Here is a tiny trained network, its code and every weight. The questions are about switching its units off for an input and a class, where a switched-off unit gives its printed mean instead of its output.

import numpy as np


def w(rows, s, z=0):
    codes = np.array(rows[::2]) - 128.0
    scale = np.full(codes.shape[1], s)
    scale[-1] = z or s
    return codes * scale


def f(y):
    return np.maximum(y, 0)


def log_softmax(a):
    a = a - a.max(-1, keepdims=True)
    return a - np.log(np.exp(a).sum(-1, keepdims=True))


def net(x, mask):
    res = np.array(x, float).reshape(1, 5) / 4 @ E
    y = f(res @ A[0][:, :-1].T + A[0][:, -1])
    res = res + np.where(mask, y, B[0][:, -1]) @ B[0][:, :-1]
    return log_softmax(res[-1] @ U[:, :-1].T + U[:, -1])


A, B = {}, {}
E = w([
[58,5,141,59,140,187,244,87,50],'x0',
[93,81,117,151,158,60,117,112,152],'x1',
[239,63,92,96,141,79,204,254,127],'x2',
[159,48,236,116,37,109,146,85,231],'x3',
[53,86,90,233,19,169,142,238,122],'x4',
],0.0065)
A[0] = w([
[56,215,179,161,122,172,40,45,141,91],'neuron 0',
[178,107,209,88,74,149,105,115,209,16],'neuron 1',
[229,237,163,183,93,112,53,183,185,106],'neuron 2',
[98,128,63,114,204,112,125,159,24,84],'neuron 3',
[245,117,116,93,132,54,162,222,134,50],'neuron 4',
[222,166,164,7,229,84,65,74,165,56],'neuron 5',
[110,47,161,153,103,3,138,87,206,254],'neuron 6',
[190,100,216,132,54,171,129,119,177,44],'neuron 7',
[176,193,127,215,157,47,15,134,168,37],'neuron 8',
[122,205,22,145,207,141,56,177,52,46],'neuron 9',
[252,92,71,128,138,90,208,210,134,108],'neuron 10',
[66,82,71,234,2,159,88,229,138,125],'neuron 11',
],0.0061,0.004)
B[0] = w([
[62,212,56,216,23,24,119,41,120,205],'neuron 0',
[187,62,14,215,141,193,39,144,195,170],'neuron 1',
[121,30,216,89,122,226,206,102,25,224],'neuron 2',
[214,61,74,163,137,230,59,116,161,181],'neuron 3',
[67,181,73,210,11,24,149,15,133,204],'neuron 4',
[91,220,169,42,224,49,120,238,215,218],'neuron 5',
[195,82,88,178,156,182,24,209,27,242],'neuron 6',
[218,138,41,171,199,204,30,174,165,180],'neuron 7',
[113,19,238,64,132,224,241,52,59,204],'neuron 8',
[220,52,39,187,131,206,48,175,209,202],'neuron 9',
[32,141,55,184,45,27,165,30,110,223],'neuron 10',
[81,230,190,2,235,61,129,217,186,255],'neuron 11',
],0.0059,0.0083)
U = w([
[213,100,33,231,150,216,18,170,208,3],'0',
[10,216,75,224,20,8,156,9,156,15],'1',
[49,246,207,12,254,37,138,253,240,22],'2',
[87,14,215,56,146,233,248,65,1,107],'3',
[141,183,117,143,142,110,81,160,63,245],'4',
],0.0064,0.0048)

Each question gives the input, the list of numbers given to net, and the class t.
The units are the neurons (one row each of A and B). Each row of codes is followed by its name. A weight is (code - 128) times the scale printed after its matrix; where a second scale follows, it is the last column's (A, B and U).
mask holds one flag per neuron, in row order. A switched-off neuron (its flag False) gives its mean, the last column of its row in B, instead of its output. The means were averaged over made-up inputs and are rounded, as every weight is.
A unit's drop is (log p(t) with every unit on - log p(t) with that unit switched off) / (log p(t) with every unit on - log p(t) with every unit switched off).
The circuit of an input: a set's keep is (log p(t) with only the set's units on - log p(t) with every unit switched off) / (log p(t) with every unit on - log p(t) with every unit switched off). Starting from all 12 units, units are removed one at a time, each time the one whose removal leaves the highest keep (on an exact tie, the one counted first), for as long as the keep stays at least 0.8.
circuit, biggest first: the units of the circuit, biggest drop first
top k neurons: the k neurons with the biggest drops, biggest first
drop when u is switched off: that unit's drop, to one decimal
input [-8,7,-7,-5,1], class 3: circuit, biggest first -> (neuron 8)
input [3,8,3,-8,3], class 0: top 2 neurons -> (neuron 3; neuron 9)
input [-5,2,4,-7,-7], class 0: top 2 neurons -> (neuron 9; neuron 11)
input [-1,-2,5,1,-4], class 1: circuit, biggest first -> (neuron 4; neuron 10)
input [5,-7,6,-7,-2], class 0: top 2 neurons -> (neuron 3; neuron 9)
input [4,7,5,6,6], class 4: top 2 neurons -> (neuron 6; neuron 11)
input [4,-1,8,6,6], class 1: top 2 neurons -> (neuron 10; neuron 4)
input [7,3,-7,1,3], class 1: top 2 neurons -> (neuron 2; neuron 0)
input [-8,-5,3,6,-6], class 3: top 3 neurons -> (neuron 2; neuron 8; neuron 11)
input [-5,4,0,2,1], class 3: top 2 neurons -> (neuron 8; neuron 2)
input [-7,4,-7,8,-6], class 0: top 3 neurons -> (neuron 1; neuron 6; neuron 7)
input [-8,-4,-5,0,4], class 3: top 2 neurons -> (neuron 2; neuron 8)
input [-6,6,5,5,3], class 3: circuit, biggest first -> (neuron 2; neuron 8)
input [-7,6,3,8,-6], class 0: circuit, biggest first -> (neuron 1)
input [0,4,-2,-6,7], class 2: drop when neuron 7 is switched off -> 0.1
input [-5,3,8,7,-8], class 1: drop when neuron 7 is switched off -> -0.2
input [3,4,2,2,7], class 2: drop when neuron 11 is switched off -> 0.7
